m =
[[ 1.40 -3.52 -4.18 -2.83  0.67  3.79  2.50 -2.09 -0.04  0.03  1.82  1.83
  -2.40  1.94]
 [-3.68 -4.00  0.75 -3.81 -2.50  1.02  0.26 -3.57 -0.23 -0.98  3.53 -0.51
  -2.29  2.22]
 [-2.46  0.22 -0.80  1.18  0.99  2.00  2.29  0.44 -2.34 -0.95  3.86  2.35
  -0.48  2.90]
 [ 3.63  3.50 -3.18  0.97  3.61  3.98  4.13  0.67  0.39  5.12 -0.85  1.82
  -1.57  0.34]
 [-2.37  4.59  2.79  3.97  4.22 -1.53  1.96  3.89  0.02  3.57  2.51 -1.43
   3.58  1.56]
 [-0.58  2.67  3.65  1.07  1.93  2.18  1.34 -0.24  0.89  3.62 -2.74  1.37
  -1.11 -3.11]]
The entry just right of 0.44 -> -2.34
The smallest entry: -4.18
Give the entry just left of 0.03.
Answer: -0.04
The entry just right of 1.18: 0.99
Give the entry just right of the smallest entry.
Answer: -2.83
Give the entry just left of -4.18.
Answer: -3.52
Give the entry just right of 2.29.
Answer: 0.44
Give the entry just left of 2.90.
Answer: -0.48
The entry just right of 3.97 -> 4.22
The entry just right of the largest entry: -0.85
Give the entry just right of -2.37.
Answer: 4.59
The entry just right of 1.37 is -1.11
Give the entry just right of -0.48.
Answer: 2.90

a =
[[ 178   59  270 -255 -149  346 -154]
 [ 176  140  348 -330 -177  340 -171]
 [ 204   88  304 -282 -169  350 -174]
 [-362 -283  -80 -269  333  237  369]
 [ 156  112  301 -283 -151  337 -149]
 [-788 -501 -245 -523  476  445  552]
 [-554 -329 -208 -345  348  383  477]
 [-685 -441 -190 -474  444  395  511]
 [ 108  117  275 -204 -108  277  -70]
 [ 195  155  377 -354 -192  336 -186]]
The entry just left of -269: -80
The entry in the bottom-left corner -> 195
The bottom-right entry -> -186
The top-right entry is -154
The entry just right of -330 -> -177
Read off the entry directly above the largest entry.
A: -149
The entry directly below 178 is 176
The entry directly above 340 -> 346
Read off the second smallest entry.
A: -685
Read off the fifth entry, reading row by row.
A: -149
The 1st entry, reading row by row: 178
Read off the 3rd entry on the main diagonal.
A: 304
Read off the 2nd entry in reading order.
A: 59
Read off the entry just left of 445.
A: 476
Read off the smallest entry in the first column.
A: -788
The second largest entry -> 511
The third smallest entry: -554
The entry directly below the largest entry -> 477
The 3rd entry in reading order is 270
The entry directly below -362 is 156
Read off the entry just right of the smallest entry.
A: -501
Read off the entry directly below 340.
A: 350
The entry just right of 176 is 140
The entry directly below -190 -> 275
Read off the entry just right of 195.
A: 155
The last entry in the row that holds the smallest entry -> 552
The third-last entry, reading row by row is -192
The smallest entry in the first row: -255
The entry directly above 304 -> 348
Read off the entry just left of 117.
A: 108

Questions about the row below.
1) Give the first entry from the right.
2) Give the third entry from the right.
1  7  8  8  3  5  7  4  6  7  4  7  7
1) 7
2) 4

M =
[[ -8.0   3.4 -10.6  -3.5  21.3]
 [ -5.8   4.3 -11.6  -6.3  24.2]
 [-16.6   0.5 -16.0  -1.5  23.2]
 [ -9.2   2.9 -10.8  -2.6  20.7]
 [ -6.3   4.1 -11.0  -5.3  23.1]
 [-14.7   1.1 -14.0  -1.2  21.7]
 [ -5.5   4.4 -12.5  -7.3  25.4]
 [-12.7   1.7 -12.5  -1.4  20.8]
 [-10.8   2.3 -11.4  -1.9  20.5]
 [ -7.0   3.8 -10.6  -4.4  22.0]]
Indices start at 0.
The entry just left of 20.8 is -1.4
Find the entry at row 0, column 2.
-10.6
Find the top entry of the column that holds the smallest entry.
-8.0
Find the entry directly above the smallest entry.
-5.8
The smallest entry: -16.6
The entry just right of -5.5 is 4.4
The entry just left of 2.9: -9.2
The entry directly above the largest entry -> 21.7
Find the entry at row 1, column 2.
-11.6
Find the entry directly above -7.3.
-1.2
The top entry of the column that holds the largest entry is 21.3
The entry in the bottom-left corner is -7.0
Find the entry directly above 21.7.
23.1
The entry in row 2 and column 1: 0.5
The entry just right of -11.4: -1.9
Find the entry in row 0 and column 1.
3.4
Find the entry directly above 20.8.
25.4
The entry in the bottom-right corner -> 22.0
Find the entry directly above -11.0.
-10.8
The entry just right of 1.1 is -14.0
The entry just left of -1.4 is -12.5
The entry just right of -14.7 -> 1.1
The entry directly above -2.6 -> -1.5
Find the entry just right of 4.4.
-12.5
Find the entry directly above 2.3.
1.7
The entry directly below the largest entry is 20.8

arr =
-0.35  -0.41   1.15  -0.15  -0.37   0.52  -0.51  -0.31   0.02
-0.69   0.44   0.95  -0.41   0.51   0.66   0.49   0.47  -0.45
 0.90   0.09   2.76  -0.93  -1.17   0.98   1.66   0.95   0.29
-0.31  -0.41   0.95   0.29  -0.76   0.92  -0.86   0.53   1.55
-2.00   0.64  -0.03   2.04   2.52  -1.52   0.54   1.15   0.78
-1.00  -0.64   1.35   0.92  -0.70  -0.18  -1.40   0.81   2.28
 1.53  -1.09   0.29  -0.61   1.16   0.38  -0.06  -0.25   0.29
 1.30  -6.51   3.03  -1.81   1.62  -0.12   2.47   1.61  -1.59
-0.38   0.20   0.06  -0.49   1.14   0.88  -0.54  -0.31   0.21
-1.93   0.24   1.66  -0.41  -0.76   0.14   1.05   1.37  -0.56
 1.65  -1.25  -1.41   0.20  -1.28  -4.43   2.50   1.16  -1.00
-0.18   0.80   2.83  -0.64   1.16   1.45  -0.99   0.76  -0.66
-0.42   0.22   0.70  -0.08   1.01   0.41  -0.45   0.74   0.20
 0.50   2.67  -0.58  -1.46   0.86   0.83  -1.69   3.14   0.26
Rows and columns are numbered from 0.
The entry directly above 0.76 -> 1.16
The entry directly above -0.58 is 0.70
What is the entry in the top-right corner?
Answer: 0.02
What is the entry in row 0 and column 2?
Answer: 1.15
What is the entry at row 2, column 0?
Answer: 0.90
The entry at row 0, column 0: -0.35
The entry directly above -1.41 -> 1.66
The bottom entry of the column that holds the largest entry -> 3.14
The entry just left of 0.38 is 1.16
What is the entry in row 1 and column 2?
Answer: 0.95
What is the entry just right of the smallest entry?
Answer: 3.03
What is the entry at row 1, column 1?
Answer: 0.44
The entry just left of -1.17 is -0.93
What is the entry in row 1 and column 0?
Answer: -0.69
What is the entry at row 2, column 2?
Answer: 2.76
What is the entry just right of the largest entry?
Answer: 0.26
The entry at row 0, column 1: -0.41
The entry just left of 0.98 -> -1.17
What is the entry directly below -1.25?
Answer: 0.80
What is the entry just left of -0.70?
Answer: 0.92
The entry just right of -0.51 is -0.31
What is the entry in the bottom-left corner?
Answer: 0.50
The entry just right of 1.65 is -1.25
What is the entry just left of 0.76?
Answer: -0.99
The entry directly below 0.41: 0.83
The entry at row 2, column 1 is 0.09
What is the smallest entry?
Answer: -6.51
What is the bottom entry of the column that holds the smallest entry?
Answer: 2.67
The entry directly below 2.52: -0.70
